(in the rows, 128 means zero)
Each row of numbers belongs to one of the things below and depends on some of the facts about them. Some rows are named. Which thing is each other row?

Named rows:
[127 133 122 115 122 111 109 122 100 134 125 113 130 144 123 158 162 116
 100 139 108 136 117 132 104 132 130 118  96 134 126 117 137 109 111 149] : vepus
[130 144 121 106 134 107 110 106 101 134 123  90 132 150 117 146 228 121
 100 125 110 150  94 140 105 169 139 119 112 134 140 133 124 111 111 149] : foste
[117 136 124  94 121 117 165 107 155 154 143  89 114 131 136 151 118 112
 149 129 171 127 118 137 135 129 138 133  94 184 126 110 118 108 141 149] : stidrim
[131 146 122  99 120 108 106 116 102 134 128 108 117 154 133 165 142 117
 113 140 131 137 115 132  96 132 123 118  95 141 122 113 127 108 111 148] : skaplur
[120 127 125  96 124 117 180 106 142 154 146  91 115 131 133 149 117 113
 135 145 153 128 138 141 153 129 142 133  92 168 128 108 119 110 147 149] : briklar
[118 135 124 115 120 113 108 122 101 133 129 120 155 150 123 163 153 113
 104 145 106 128 110 133  94 133 118 118  94 136 127 110 132 109 112 150] : greplar
[117 161 123  98 119 112 107 122 102 133 124 120 126 157 124 162 173 118
  99 123 118 132 101 128  99 132 128 119  93 137 124 123 131 108 113 149] : remul
[119 137 137  96 131 126 188 106 147 162 132  91 137 129 124 143 121 117
 130 121 157 129  94 129 208 132 135 139  96 157 145 110 119 111 148 150] : giski
[168 144 123 119 131 129 120 107 100 139 124  90 135 149 132 156 180 137
  97 121 110 129  92 128 102 155 131 118  95 136 128 144 143 118 112 148] : plostum
[119 164 124  98 121 114 106 123 101 133 124 120 127 158 125 158 177 116
  99 123 118 131  99 128 103 133 125 119  94 138 121 119 130 108 110 149] : zupen
[131 146 123 105 122 115 108 116 102 138 124 113 144 139 120 146 196 128
 101 122 114 145  96 127 105 145 124 117 115 135 124 128 133 108 112 148] : skalek
[119 128 134  96 133 119 183 106 154 160 135  91 133 129 122 144 122 116
 135 121 153 129  99 128 218 132 143 140  97 157 145 112 120 108 151 150] : ristun
[140 151 122 115 122 112 107 107 102 134 124  91 137 144 117 148 213 116
  99 124 107 143  94 133 102 180 137 118  98 137 127 132 123 112 110 149] : nuzil
[119 126 122 110 121 106 107 117 102 133 135 126 145 152 116 175 160 116
 104 156 105 131 127 128  99 133 135 118  93 135 126 112 137 108 112 151] : viplaku
[119 150 123 125 144 112 120 113  97 134 123  90 134 142 127 143 211 116
  98 133 104 144 103 159 106 150 123 119 116 132 162 113 130 121 112 149] : vodrur
[126 141 122  97 119 115 106 109 103 133 124 124 131 155 126 163 166 114
 100 135 111 138 118 128  96 132 127 118  92 139 124 114 131 107 110 149] : klasosu
[118 155 129 111 121 116 109 131  99 134 124 116 129 134 126 143 171 117
 100 131 106 142 118 136 104 130 115 118 109 134 124 112 139 109 114 148] : gekle

Some facts about the things:
bestufus μ a; bitrabos μ a; bobo μ a; brenuk μ b; bribam μ a; brigras μ a; briklar μ b; brolan μ a; brosken μ b
brufos μ a; bugas μ a; bunu μ a; dibrogruk μ b; difin μ a; difli μ a; doki μ b; dostu μ a; dreri μ a
dretral μ a; drevi μ a; droden μ b; druful μ a; drurom μ a; drusuk μ b; dudri μ a; duklel μ a; dupotris μ a
dusir μ a; fafla μ b; famum μ a; fatrar μ b; feskogrun μ b; flesum μ b; flisefes μ a; floplal μ a; fludir μ b
fluflo μ a; fofis μ b; fomun μ a; fonun μ a; foste μ a; fugrun μ b; gamefel μ b; gapestel μ a; gatridre μ a
gebik μ a; gekle μ a; genam μ b; gifur μ a; giplelor μ b; girim μ a; giski μ b; govon μ a; gradrom μ a
gratro μ b; gravovul μ a; greplar μ a; grilas μ b; grotril μ b; grubragrus μ b; grumis μ a; guko μ a; guri μ a
kagre μ b; kegon μ a; kepin μ a; klabres μ a; klasosu μ a; klavor μ b; kledrol μ b; klestim μ a; klipli μ a
kliskes μ a; klistiram μ a; klisumuk μ a; kliveplek μ a; klizer μ a; klople μ a; kuraplun μ b; lagrivu μ b; lalim μ a
legrivo μ a; legror μ a; liflir μ a; lifu μ a; ligro μ a; likli μ b; lodoplil μ a; lodra μ b; loflin μ a
medri μ a; mizevas μ a; moskar μ a; muvin μ a; nasteklos μ a; neveklan μ a; nevel μ a; nifa μ a; noges μ b
nubapan μ a; nuzil μ a; pafler μ b; pifu μ b; pladros μ a; plesuk μ a; plitus μ a; plostum μ a; plotrel μ a
plupar μ a; raste μ b; rebik μ b; remul μ a; rigresta μ a; rimi μ b; ristun μ b; rutra μ b; sabrin μ b
sefu μ b; senur μ a; seskos μ a; sibrim μ a; sidar μ a; sifloklim μ a; skalek μ a; skaplur μ a; skibor μ a
skifek μ a; skofos μ b; skogrok μ a; skunom μ a; stidrim μ b; stupek μ a; tanos μ a; telus μ a; tiplek μ a
tovis μ a; traskar μ a; trebrur μ b; tretrom μ b; trida μ a; trisi μ a; trogrim μ a; trogrok μ a; truvom μ a
tumano μ b; tutra μ b; vagrok μ b; vapen μ a; varetek μ b; veple μ b; vepus μ a; viplaku μ a; vitre μ a
viza μ a; vodrur μ a; vuno μ b; zagrak μ a; zepur μ a; zesim μ b; zipo μ b; zitil μ b; zitru μ a
zodam μ a; zogel μ a; zoka μ b; zupen μ a; zutri μ b; bestufus Λ duklel; bribam Λ fonun; brigras Λ bestufus; briklar Λ dusir
brolan Λ tiplek; brosken Λ govon; brufos Λ foste; bugas Λ bribam; bunu Λ kagre; dibrogruk Λ druful; difin Λ trebrur; difli Λ sefu; doki Λ viplaku
dostu Λ vitre; drevi Λ vodrur; droden Λ grilas; druful Λ remul; drurom Λ dostu; drusuk Λ medri; dupotris Λ zipo; dusir Λ fugrun; fafla Λ tutra
famum Λ brufos; feskogrun Λ sifloklim; flesum Λ klasosu; flisefes Λ muvin; floplal Λ rutra; fluflo Λ gifur; fomun Λ sidar; fonun Λ pladros; foste Λ dreri
fugrun Λ girim; gamefel Λ klabres; gapestel Λ veple; gatridre Λ famum; gebik Λ zepur; gekle Λ gatridre; genam Λ klavor; gifur Λ zitru; giplelor Λ gratro
giski Λ plostum; govon Λ lalim; gravovul Λ plesuk; greplar Λ fomun; grilas Λ bobo; grotril Λ plupar; grubragrus Λ skalek; grumis Λ zagrak; guri Λ likli
kagre Λ pifu; kegon Λ grubragrus; klabres Λ drevi; klasosu Λ ligro; klavor Λ moskar; klipli Λ fluflo; kliskes Λ brigras; klisumuk Λ neveklan; klizer Λ kuraplun
klople Λ grumis; kuraplun Λ genam; lalim Λ telus; legrivo Λ nevel; legror Λ loflin; liflir Λ raste; ligro Λ legror; likli Λ nuzil; lodra Λ gamefel
loflin Λ lifu; medri Λ gravovul; mizevas Λ klizer; moskar Λ lodoplil; muvin Λ nifa; nasteklos Λ plotrel; nevel Λ zoka; nifa Λ klipli; nubapan Λ giplelor
nuzil Λ bitrabos; pafler Λ nubapan; pladros Λ liflir; plesuk Λ guri; plitus Λ zupen; plostum Λ fludir; plotrel Λ legrivo; plupar Λ kegon; raste Λ rigresta
rebik Λ giski; remul Λ zesim; rigresta Λ zodam; rutra Λ drurom; senur Λ truvom; seskos Λ zogel; sibrim Λ rebik; sidar Λ skibor; sifloklim Λ trida
skaplur Λ greplar; skibor Λ klisumuk; skifek Λ kliskes; skogrok Λ dudri; skunom Λ feskogrun; stidrim Λ flisefes; stupek Λ ristun; tanos Λ plitus; telus Λ lodra
tiplek Λ vagrok; traskar Λ sibrim; trebrur Λ vuno; tretrom Λ traskar; trogrok Λ gekle; truvom Λ trogrok; tumano Λ pafler; vapen Λ brenuk; viplaku Λ noges
vitre Λ dupotris; viza Λ trogrim; vuno Λ stupek; zagrak Λ skogrok; zepur Λ varetek; zesim Λ skunom; zitil Λ klople; zodam Λ viza; zupen Λ gradrom
zutri Λ gapestel; bestufus κ fofis; bestufus κ klasosu; bestufus κ nubapan; bestufus κ foste; bobo κ klople; bobo κ feskogrun; bobo κ flesum; bobo κ tanos
brenuk κ fomun; brenuk κ truvom; briklar κ skibor; briklar κ klestim; briklar κ skaplur; brolan κ vitre; brolan κ ligro; brufos κ feskogrun; brufos κ brigras
dibrogruk κ pafler; difin κ plostum; difin κ drurom; dreri κ gravovul; dreri κ difli; dretral κ brigras; dretral κ zipo; dretral κ sibrim; dupotris κ fatrar
dupotris κ stupek; dupotris κ sibrim; dusir κ neveklan; dusir κ ristun; dusir κ stidrim; dusir κ trogrok; dusir κ rebik; flisefes κ lodra; flisefes κ rigresta
floplal κ gifur; floplal κ skaplur; floplal κ dudri; fonun κ klople; fonun κ fatrar; fonun κ trisi; fonun κ dostu; gamefel κ nasteklos; gamefel κ tanos
gekle κ brosken; gekle κ fludir; giplelor κ fofis; giplelor κ fafla; giplelor κ famum; giplelor κ nifa; giplelor κ stupek; greplar κ klizer; greplar κ gravovul
greplar κ rutra; grilas κ klistiram; grilas κ giski; grilas κ noges; grilas κ difli; grotril κ fugrun; grotril κ druful; grotril κ fatrar; grotril κ gapestel
grotril κ klestim; grubragrus κ fugrun; grubragrus κ plostum; grumis κ rimi; grumis κ brigras; grumis κ sidar; grumis κ fluflo; grumis κ lodoplil; grumis κ bitrabos
guri κ klistiram; guri κ vitre; kegon κ senur; kegon κ bunu; kepin κ skifek; kepin κ gradrom; kepin κ plostum; kepin κ senur; kepin κ medri
klabres κ zogel; klabres κ skogrok; klabres κ legror; kledrol κ fugrun; kledrol κ nuzil; kledrol κ klisumuk; kledrol κ nubapan; kledrol κ dostu; klipli κ duklel
klipli κ gravovul; klipli κ tumano; klipli κ tiplek; kuraplun κ mizevas; kuraplun κ lalim; kuraplun κ tanos; kuraplun κ difli; liflir κ govon; liflir κ duklel
liflir κ genam; liflir κ nubapan; liflir κ tanos; lifu κ fugrun; lifu κ loflin; lifu κ plotrel; likli κ mizevas; likli κ bribam; likli κ gravovul
likli κ kagre; moskar κ bunu; muvin κ gifur; muvin κ govon; muvin κ skalek; muvin κ foste; nevel κ fugrun; nevel κ drusuk; nevel κ raste
nevel κ nubapan; nevel κ tiplek; nevel κ guko; pifu κ zupen; pifu κ veple; pifu κ doki; pifu κ difli; pladros κ nasteklos; pladros κ ristun
pladros κ zipo; plitus κ neveklan; plitus κ skalek; plitus κ lodoplil; plitus κ fludir; plupar κ fugrun; plupar κ gapestel; plupar κ nubapan; sefu κ legrivo
sefu κ gravovul; sefu κ genam; sefu κ legror; seskos κ klistiram; seskos κ plostum; seskos κ kliveplek; seskos κ flesum; sifloklim κ traskar; sifloklim κ nasteklos
sifloklim κ lalim; sifloklim κ lagrivu; telus κ zodam; telus κ klasosu; telus κ trogrok; tovis κ gifur; tovis κ druful; tovis κ truvom; trebrur κ fatrar
trebrur κ plostum; trebrur κ medri; trebrur κ klisumuk; tretrom κ fugrun; tretrom κ nuzil; tretrom κ bunu; tretrom κ nubapan; tretrom κ difli; trida κ neveklan
trida κ gradrom; trida κ zodam; trogrim κ giski; trogrim κ sabrin; vagrok κ nifa; vagrok κ tutra; vepus κ legrivo; vepus κ neveklan; vepus κ zesim
viplaku κ nasteklos; viplaku κ duklel; viplaku κ tumano; viza κ gifur; viza κ fludir; vodrur κ brosken; vodrur κ fatrar; vodrur κ difli; vodrur κ fludir
vuno κ gebik; vuno κ bugas; vuno κ sidar; vuno κ dudri; vuno κ drevi; zagrak κ rimi; zagrak κ senur; zagrak κ bunu; zepur κ govon
zepur κ gravovul; zepur κ plesuk; zepur κ genam; zepur κ lalim; zitru κ fluflo; zitru κ gratro; zitru κ dudri; zitru κ klisumuk; zitru κ klasosu
zutri κ pafler; zutri κ remul

Rows to name:
No name comes twice in this set of rows, the named rows included.
[118 163 122 113 119 114 107 124  99 135 124  99 128 152 136 155 132 113
 117 135 139 128  94 138  95 132 110 117  94 138 125 111 122 111 111 148] : difli
[120 149 139  96 137 131 185 105 141 156 135  90 117 130 136 143 122 114
 120 122 155 127 109 138 170 129 136 138  94 173 145 109 120 113 143 149] : fatrar
[134 134 122 116 120 109 107 122 100 134 133 105 116 149 133 170 126 116
 102 151 113 129 121 133  99 132 125 118  94 138 126 111 133 110 111 149] : brolan
[137 134 123 113 120 108 107 124 101 134 130 112 115 143 130 162 133 116
 102 157 110 140 145 138  98 131 128 117  96 136 122 112 134 108 111 148] : floplal
[131 139 123 113 121 112 108 122 100 134 125 115 122 139 121 150 170 118
 101 144 109 144 133 135 102 131 130 118 102 135 125 113 137 108 112 148] : tovis
[116 141 123 134 126 107 114 116  98 134 124  91 159 145 117 144 212 114
 100 137 106 133  93 151 105 169 121 119  95 133 185 112 122 121 111 150] : dreri
[133 145 123 108 125 110 109 109 102 134 124  98 136 145 118 145 236 127
 100 124 108 152 111 143 109 165 141 118 141 135 125 124 129 109 111 148] : gifur
[128 139 125 111 122 107 108 125 101 134 125 122 124 136 119 153 164 124
  98 137 110 141 115 127 102 132 128 118  96 134 123 127 140 108 113 149] : telus
[126 123 135  98 133 110 213 106 153 156 143  92 146 130 116 149 123 120
 134 128 116 129 115 129 239 142 163 143  95 138 154 111 120 113 157 155] : gamefel
[118 126 137  98 124 119 219 108 137 159 136  89 159 130 116 144 124 116
 136 123 124 127  96 137 226 141 143 138  95 139 160 108 119 118 154 154] : likli
[117 147 137  95 128 113 167 107 153 155 135  92 131 129 119 143 123 115
 141 123 166 128  96 128 215 130 136 141  96 156 154 110 119 108 149 153] : genam
[150 144 123 117 122 119 110 109 103 136 124  95 141 143 121 150 206 129
  99 122 109 138  93 128 101 167 134 119  97 136 126 134 133 112 111 148] : klisumuk
[136 128 123 115 120 109 109 120 100 134 128 113 127 146 123 163 161 121
 100 142 107 135 119 128 100 132 134 118  96 136 126 123 140 109 111 149] : dretral

The same things again, as new rows of numbers:
Some things and their rows:
[104 133 126 137 136 127  80 128 130 133 125 132 107 111 132  75 164 128
 139 127 128 128 105 116 148 125 122 125 138 148 139  94 137 129 128 151
 139 130 135 130 136 102 115 147 133 143 127 129 106 183 142 120] : plesuk
[159 107 137 120 131 123 198 112  91 147 115 134 150 161 125 200  78 142
 132 116 134 123 172 150  78 131 124 131 141  88  94 156 130 113 124 100
 176 146 116 109 121 147 121  78 113 101 113 131 196  52  97 127] : rutra
[120 159 134 126 126 143 105 133 101  93 153 123 141 118 127 117 190 132
 147 131 123 131 120 101 168 133 141 120 109 135 130 188 129 135 126 173
  57 127  98 142 125 116 132 165 151 166 133 123  87 160 124 140] : vodrur
[158 109 145 101 132 138 204 103  84 113 129 133 108 174 124 242  74 132
 118 131 129 123 188 126 100 138 140 108 115  88  90 192 122 117 116 122
 119 149 112 120 129 151 127  70 136 120 115 132 172  50  81 151] : fludir
[109 144 119 128 126 128  87 131 164 125 128 121  85 121 130 112 123 123
 106 154 120 122 101  99 129 121 137 124 118 131 127 111 116 122 127 166
  85 124 147 137 140 118 134 141 137 149 131 126 113 168 148 132] : plostum
[160 103 134 116 136 139 206 105 105 134 120 131 114 166 124 213  57 129
 113 121 132 126 176 144  86 122 125 126 120  98  79 171 111 106 117 104
 149 136 131 115 125 157 140  76 124 113 118 133 182  49 105 133] : fatrar
[126 138 125 138 126 130 103 142 139 121 128 122 134 114 127  62 170 119
 137 125 130 132 116 130 162 126 116 135 125 151 139 116 134  99 128 127
 108 117 132 128 121 124 120 165 133 129 138 126  99 164 147 115] : fonun
[160  96 144 120 136 140 226 106  85 112 121 116 143 163 124 184  71 117
 132 104 130 137 186 159 104 141 117 131 108 104  91 165 132  91 123  89
 210 141 108 111 112 155 113 119 135  97 122 126 167  54  75 121] : vagrok
[115 145 114 144 126 116 101 154 158 131 124 129 149 104 131  90 132 129
 111 136 131 120  99 124 128 114 123 135 137 135 129 102 122 124 132 145
  84 109 149 131 135 129 145 138 129 127 140 134 125 158 178 119] : medri
[114 137 119 142 118 104  85 151 166 153 132 140 109 106 131  98 123 146
 129 146 132 134  93 127 144 115 124 139 162 163 157 102 129 169 140 137
 106 123 154 134 127 126 132 135 100 141 125 127 110 166 167 113] : tanos
[126 132 131 134 127 123  95 145 126 125 131 130 146 112 127  68 190 120
 144 128 131 128 123 128 170 134 125 130 137 155 150  98 143 110 125 118
 105 119 132 132 123 115 110 152 136 122 137 129  99 166 141 122] : muvin
[102 146 130 129 124 121  85 131 137 122 138 120 128 120 129 113 150 120
 126 145 117 130 109  97 148 138 142 119 120 130 146 149 132 152 133 178
 107 136 129 142 140 111 125 154 138 163 132 126  94 151 108 138] : rigresta
[106 157 135 129 132 128 105 142 111  85 152 126 128 116 129 133 144 130
 122 150 125 125 122  96 154 134 139 112 127 136 130 160 135 153 129 182
  58 128 117 142 139 115 128 153 154 156 131 130  94 163 156 139] : zodam
[116 139 120 145 127 104 106 162 144 126 132 129 157 100 132  88 125 123
 117 132 135 125 104 120 128 118 121 134 146 143 137  96 130 137 128 145
 100 113 156 134 138 122 136 142 134 132 139 142 120 167 178 120] : klasosu
[121 152 134 122 124 141 115 143 108  85 157 122 144 115 126 118 180 131
 137 135 123 133 124 103 166 136 142 119 106 137 134 172 132 131 124 160
  60 121 107 145 125 118 134 171 153 148 138 126  84 163 128 143] : zitru
[118 131 121 132 134 140  94 132 127 128 129 123 120 112 128  57 182 121
 143 114 128 140 110 121 153 125 120 135 118 149 134 110 128 108 124 139
 135 116 126 131 121 109 125 171 139 134 138 123  97 175 131 122] : nevel
[118 132 122 139 121 109  85 149 165 151 139 146 140 100 130 105 146 131
 123 137 132 129  96 130 148 122 128 133 150 158 171  98 129 176 137 107
  95 113 149 140 133 129 142 114 115 140 138 135  97 140 157 133] : bugas

Which thing is each row?
No name comes twice in this set of rows, the named rows included.
[167 105 137 114 124 132 207 112  71 126 117 130 160 158 122 192 103 146
 150 102 134 123 172 156  83 136 128 131 131  87 101 148 137 110 123  82
 178 144  96 111 110 148 112 108 112  90 115 124 191  63  98 124] : sefu
[166  98 146 106 130 150 207 103  82 111 124 131 149 162 121 201 115 118
 135 107 132 123 188 161 111 144 122 119 116  96 107 148 134  96 116  52
 154 133  98 111 118 157 125  81 131  89 124 131 168  48  86 138] : vuno
[115 140 129 129 125 126  95 143 127 109 137 126 136 108 129  97 172 132
 142 126 128 128 103 122 150 134 131 127 136 143 154  92 145 139 133 130
 112 120 119 135 125 116 112 158 130 123 133 124 102 179 149 129] : vepus
[158  99 135 116 126 127 205 114 109 123 135 142 132 156 126 239  58 145
 124 114 134 126 170 164  86 130 124 127 141 107 118 139 137 151 133  63
 171 138 113 115 115 162 129  74 108  86 114 127 174  52 124 132] : stidrim
[164  99 139 121 140 135 203 102 106 148 109 133 109 167 124 195  62 120
 112 120 137 122 186 150 103 123 122 125 131 107  76 170 115  84 113 100
 145 137 135 106 125 157 132  57 124 112 117 140 185  43 101 124] : fugrun
[122 142 126 135 128 130  96 136 147 124 123 126 128 112 129  79 170 115
 133 134 128 121 109 131 153 127 121 130 128 146 138 110 133 118 128 122
  98 115 127 127 127 126 123 147 134 129 135 129 105 163 152 119] : kegon
[112 146 122 143 119 113  95 145 145 140 126 123 179 101 131  69 162 123
 136 125 125 131  97 128 133 129 124 139 132 132 149 113 134 141 136 137
 137 121 132 135 130 117 126 163 126 140 139 130 110 149 131 123] : flisefes
[132 138 119 142 119 118 107 154 151 141 131 123 166 105 128  64 164 130
 138 119 134 135 104 127 144 119 121 145 127 140 134 112 126 119 126 139
 102 110 145 133 117 118 131 168 130 130 141 127 115 161 146 118] : plupar
[171 107 129 116 126 145 222 114  98 116 121 121 159 161 122 206  84 133
 126 104 132 125 175 163  77 127 121 136 112  88  87 159 118  84 119  75
 161 125 109 112 110 165 140 102 124  87 124 126 190  39 109 131] : trebrur
[118 146 128 128 123 126  92 139 143 120 135 122 108 124 130 110 139 129
 121 153 124 130 114  95 153 124 138 122 118 140 127 161 117 129 124 178
  68 128 141 140 135 117 131 143 139 161 131 129 104 162 127 133] : nuzil
[160 104 127 119 123 134 204 102 127 142 121 137 107 163 125 229  52 145
 116 127 130 125 163 162  85 119 128 134 133 104 105 160 117 135 133  75
 163 138 119 112 119 165 143  76 103  95 112 124 179  37 118 125] : flesum
[ 96 142 115 130 129 135  68 119 159 139 120 119  98 112 132  92 144 118
 115 138 116 119  93 108 123 122 132 125 119 126 135  99 119 130 132 164
 132 128 136 135 147 110 137 138 131 150 131 125 108 165 135 132] : vitre
[175 100 136 108 130 152 218 102  89 120 125 124 129 165 121 206  99 135
 135 105 131 134 178 152  99 131 125 131 105  99  91 171 120  86 118  84
 156 134 110 114 108 155 131 100 126 101 121 122 175  58  83 134] : kledrol
[122 146 118 131 121 139  99 136 141 110 135 121 132 110 128  99 164 127
 131 136 123 127 104 127 145 127 128 131 119 141 142 104 128 119 131 128
 100 108 119 133 123 125 136 159 131 128 139 122 102 166 150 124] : kepin
[117 155 139 125 130 133 101 141  92 100 156 129 153 113 127 110 188 134
 143 134 125 130 124 100 168 138 142 116 117 138 142 193 133 148 123 174
  52 127 105 146 132 111 135 159 152 164 133 128  83 156 121 148] : viza

